Below is a small trained network, with its code and all its weights. Each question gives an input and a class and asks what happens when units are switched off, that is, made to give their printed mean instead of their output.

import numpy as np


def w(rows, s, z=0):
    codes = np.array(rows[::2]) - 128.0
    scale = np.full(codes.shape[1], s)
    scale[-1] = z or s
    return codes * scale


def f(y):
    return np.maximum(y, 0)


def log_softmax(a):
    a = a - a.max(-1, keepdims=True)
    return a - np.log(np.exp(a).sum(-1, keepdims=True))


def net(x, mask):
    res = np.array(x, float).reshape(1, 7) / 4 @ E
    y = f(res @ A[0][:, :-1].T + A[0][:, -1])
    res = res + np.where(mask, y, B[0][:, -1]) @ B[0][:, :-1]
    return log_softmax(res[-1] @ U[:, :-1].T + U[:, -1])


A, B = {}, {}
E = w([
[150,117,105,157,137,109,131,140,106,143],'x0',
[227,96,162,93,218,127,123,1,207,202],'x1',
[167,128,143,157,104,87,151,74,89,89],'x2',
[129,119,123,140,133,108,122,121,116,125],'x3',
[128,139,137,109,133,141,176,121,131,125],'x4',
[179,219,227,23,137,66,110,223,87,191],'x5',
[138,26,93,16,65,75,177,178,200,90],'x6',
],0.0079)
A[0] = w([
[104,24,78,165,115,180,140,106,161,85,2],'n1',
[119,120,112,189,78,166,150,90,147,125,115],'n2',
[200,182,150,79,106,37,110,197,120,174,71],'n3',
[45,148,106,154,74,135,122,206,73,67,62],'n4',
[197,79,137,129,132,134,91,78,182,159,77],'n5',
[162,153,203,113,125,74,150,198,125,132,57],'n6',
[126,78,165,115,227,126,110,110,146,164,180],'n7',
[80,111,106,146,88,108,128,124,76,86,63],'n8',
[113,119,119,131,99,164,129,169,75,161,94],'n9',
[102,178,132,103,161,163,159,137,120,129,63],'n10',
[151,81,133,72,99,93,177,157,116,44,153],'n11',
[66,255,142,185,139,190,94,90,79,152,47],'n12',
[99,28,106,47,63,73,132,146,174,151,77],'n13',
],0.0087,0.0022)
B[0] = w([
[97,170,98,118,164,122,84,139,187,97,221],'n1',
[109,145,113,163,206,76,107,134,151,156,185],'n2',
[109,174,121,112,207,125,103,123,139,99,222],'n3',
[196,82,147,95,152,187,172,94,105,83,245],'n4',
[177,96,144,81,156,144,122,131,108,89,193],'n5',
[87,162,70,113,169,115,115,108,172,100,195],'n6',
[133,72,173,69,95,148,125,148,101,119,191],'n7',
[126,142,104,88,128,134,163,100,129,95,183],'n8',
[154,83,134,91,131,132,135,114,115,100,168],'n9',
[121,140,127,174,139,108,105,104,167,144,150],'n10',
[143,123,87,184,78,104,105,106,97,150,204],'n11',
[147,117,119,204,102,106,91,71,101,188,233],'n12',
[145,161,137,136,49,116,100,79,110,254,227],'n13',
],0.01,0.011)
U = w([
[134,162,110,180,36,113,68,135,59,254,84],'0',
[27,222,56,101,238,108,66,188,217,38,74],'1',
[200,33,178,27,131,246,172,162,67,43,77],'2',
[94,129,148,134,105,117,108,202,110,116,249],'3',
],0.0056,0.011)

Each question gives the input, the list of numbers given to net, and the class t.
The units are the neurons (one row each of A and B). Each row of codes is followed by its name. A weight is (code - 128) times the scale printed after its matrix; where a second scale follows, it is the last column's (A, B and U).
mask holds one flag per neuron, in row order. A switched-off neuron (its flag False) gives its mean, the last column of its row in B, instead of its output. The means were averaged over made-up inputs and are rounded, as every weight is.
A unit's drop is (log p(t) with every unit on - log p(t) with that unit switched off) / (log p(t) with every unit on - log p(t) with every unit switched off).
The circuit of an input: a set's keep is (log p(t) with only the set's units on - log p(t) with every unit switched off) / (log p(t) with every unit on - log p(t) with every unit switched off). Starting from the 12 units with the biggest drops (on a tie, the unit counted first), units are removed one at a time, each time the one whose removal leaves the highest keep (on an exact tie, the one counted first), for as long as the keep stays at least 0.8.
units of the circuit, in order: the units of the circuit, biggest drop first
most important unit: the unit with the biggest drop
k most important neurons: the k neurons with the biggest drops, biggest first
drop when u is switched off: that unit's drop, to one decimal
input [0,-7,-4,-7,-4,8,6], class 1: units of the circuit, in order	(n3)
input [2,-4,8,2,-5,6,-1], class 1: units of the circuit, in order	(n3; n6)
input [-2,0,-8,2,6,6,-4], class 1: 3 most important neurons	(n13; n3; n6)
input [-7,-5,7,3,2,7,2], class 1: 2 most important neurons	(n6; n3)
input [-4,7,3,3,-8,-8,5], class 1: 2 most important neurons	(n1; n4)
input [-7,-8,-5,-2,6,2,6], class 2: 3 most important neurons	(n4; n12; n9)
input [-4,-6,8,5,-8,-5,-5], class 2: 4 most important neurons	(n4; n13; n8; n11)
input [2,-5,7,-6,-7,-7,8], class 0: 3 most important neurons	(n13; n11; n3)
input [2,8,-4,5,-7,-2,2], class 2: 2 most important neurons	(n5; n7)
input [0,-7,-6,4,3,5,1], class 2: 4 most important neurons	(n4; n1; n9; n2)
input [2,1,4,-3,-6,-6,-2], class 1: units of the circuit, in order	(n1; n13)
input [4,-3,6,-8,5,-1,4], class 0: 2 most important neurons	(n11; n13)
input [-5,-5,3,-5,-8,-2,-3], class 2: 2 most important neurons	(n4; n13)
input [-8,-8,-7,-6,8,6,-8], class 0: 4 most important neurons	(n12; n10; n1; n5)
input [3,-6,8,-4,-1,-7,4], class 1: most important unit	n1
input [6,1,-2,-2,2,6,8], class 0: 3 most important neurons	(n13; n11; n1)
input [-4,-3,2,3,-3,7,-4], class 1: 3 most important neurons	(n3; n6; n13)
input [-5,-7,1,4,2,4,-3], class 2: drop when n4 is switched off	1.0
input [4,1,3,-7,2,-4,-1], class 1: drop when n4 is switched off	0.2
input [6,-8,0,7,5,-3,-3], class 2: drop when n4 is switched off	0.7
